Here is a tiny trained network, its code and every weight. The questions are about switching its units off for an input and a class, where a switched-off unit gives its printed mean instead of its output.

import numpy as np


def w(rows, s, z=0):
    codes = np.array(rows[::2]) - 128.0
    scale = np.full(codes.shape[1], s)
    scale[-1] = z or s
    return codes * scale


def norm(h):
    return h / np.sqrt((h * h).mean(-1, keepdims=True) + 1e-5)


def f(y):
    return y / 2 * (1 + np.tanh(0.7978845608 * (y + 0.044715 * y**3)))


def log_softmax(a):
    a = a - a.max(-1, keepdims=True)
    return a - np.log(np.exp(a).sum(-1, keepdims=True))


def net(x, mask):
    res = np.array(x, float).reshape(1, 5) / 4 @ E
    u = 0
    for l in range(2):
        y = f(norm(res) @ A[l][:, :-1].T + A[l][:, -1])
        res = res + np.where(mask[u : u + 3], y, B[l][:, -1]) @ B[l][:, :-1]
        u += 3
    return log_softmax(norm(res)[-1] @ U[:, :-1].T + U[:, -1])


A, B = {}, {}
E = w([
[114,130,90,145,132,131,126,188,161,70,108,181],'x0',
[135,22,90,96,84,101,109,172,83,175,15,103],'x1',
[124,127,143,124,139,131,127,116,128,113,118,127],'x2',
[95,171,61,47,195,129,195,125,121,113,200,44],'x3',
[253,95,127,236,200,35,164,163,138,143,131,144],'x4',
],0.0052)
A[0] = w([
[148,125,44,102,38,69,112,168,166,85,70,126,192],'L0N0',
[93,255,106,61,200,184,144,78,152,153,132,118,208],'L0N1',
[198,208,84,174,26,193,151,87,188,157,174,228,252],'L0N2',
],0.0034,0.0013)
B[0] = w([
[154,57,132,66,66,154,118,11,121,183,171,25,215],'L0N0',
[125,217,77,135,43,159,147,181,191,168,75,217,254],'L0N1',
[179,195,254,81,109,116,161,17,61,72,115,159,236],'L0N2',
],0.0063,0.0025)
A[1] = w([
[133,124,112,149,123,105,129,186,111,155,74,111,106],'L1N0',
[125,192,108,149,180,99,145,139,192,113,184,101,128],'L1N1',
[81,99,3,106,153,115,192,165,51,144,108,75,3],'L1N2',
],0.0054,0.0016)
B[1] = w([
[167,179,84,123,104,137,91,198,63,132,137,230,145],'L1N0',
[151,13,52,58,143,91,153,145,177,106,203,52,214],'L1N1',
[79,205,249,254,180,128,140,48,152,28,122,247,253],'L1N2',
],0.007,0.0034)
U = w([
[45,255,183,141,75,212,124,84,114,92,84,194,236],'0',
[210,154,184,219,210,11,183,102,73,37,144,147,201],'1',
[85,247,24,71,87,206,193,183,150,112,192,90,116],'2',
[174,106,30,117,190,75,194,201,208,134,239,68,7],'3',
[75,43,129,45,39,184,39,171,60,139,60,91,79],'4',
[219,89,43,207,114,94,75,242,76,207,62,157,59],'5',
],0.006,0.0015)

Each question gives the input, the list of numbers given to net, and the class t.
The units are the neurons (one row each of A and B). Each row of codes is followed by its name. A weight is (code - 128) times the scale printed after its matrix; where a second scale follows, it is the last column's (A, B and U).
mask holds one flag per neuron, layer by layer. A switched-off neuron (its flag False) gives its mean, the last column of its row in B, instead of its output. The means were averaged over made-up inputs and are rounded, as every weight is.
A unit's drop is (log p(t) with every unit on - log p(t) with that unit switched off) / (log p(t) with every unit on - log p(t) with every unit switched off).
top k neurons: the k neurons with the biggest drops, biggest first
top k neurons in layer l: the k neurons of layer l with the biggest drops, biggest first
drop of u: that unit's drop, to one decimal
input [-2,1,8,6,0], class 0: top 3 neurons : [L1N2 L0N1 L0N2]
input [-2,-8,6,8,1], class 3: top 2 neurons in layer 1 : [L1N1 L1N2]
input [-3,7,-7,8,-4], class 0: top neuron : [L1N2]
input [1,-8,-7,2,3], class 3: top 2 neurons : [L1N1 L1N2]
input [0,1,5,-1,4], class 5: top 2 neurons : [L1N2 L0N2]
input [3,-5,3,2,1], class 3: top 3 neurons : [L1N1 L1N2 L1N0]
input [2,8,-8,4,8], class 1: top 2 neurons : [L1N2 L0N1]
input [-4,-1,-1,3,8], class 3: top 3 neurons : [L1N1 L1N2 L0N2]
input [1,-4,6,3,6], class 3: top 2 neurons in layer 1 : [L1N1 L1N2]
input [4,2,5,-1,-3], class 4: top 2 neurons : [L1N2 L0N0]
input [4,-5,-3,5,8], class 3: top 2 neurons : [L1N1 L1N2]
input [0,7,8,1,2], class 1: top 3 neurons : [L1N2 L0N1 L0N2]
input [0,8,1,7,-4], class 0: drop of L1N1 : 0.0
input [-3,6,-8,5,-1], class 0: drop of L1N2 : 1.0
input [6,2,2,-5,-4], class 4: drop of L1N2 : 0.7
input [0,0,5,4,8], class 3: drop of L1N1 : 0.6
input [7,-3,4,2,2], class 3: top neuron in layer 1 : [L1N1]
input [-8,0,4,2,2], class 3: top 2 neurons in layer 0 : [L0N2 L0N0]
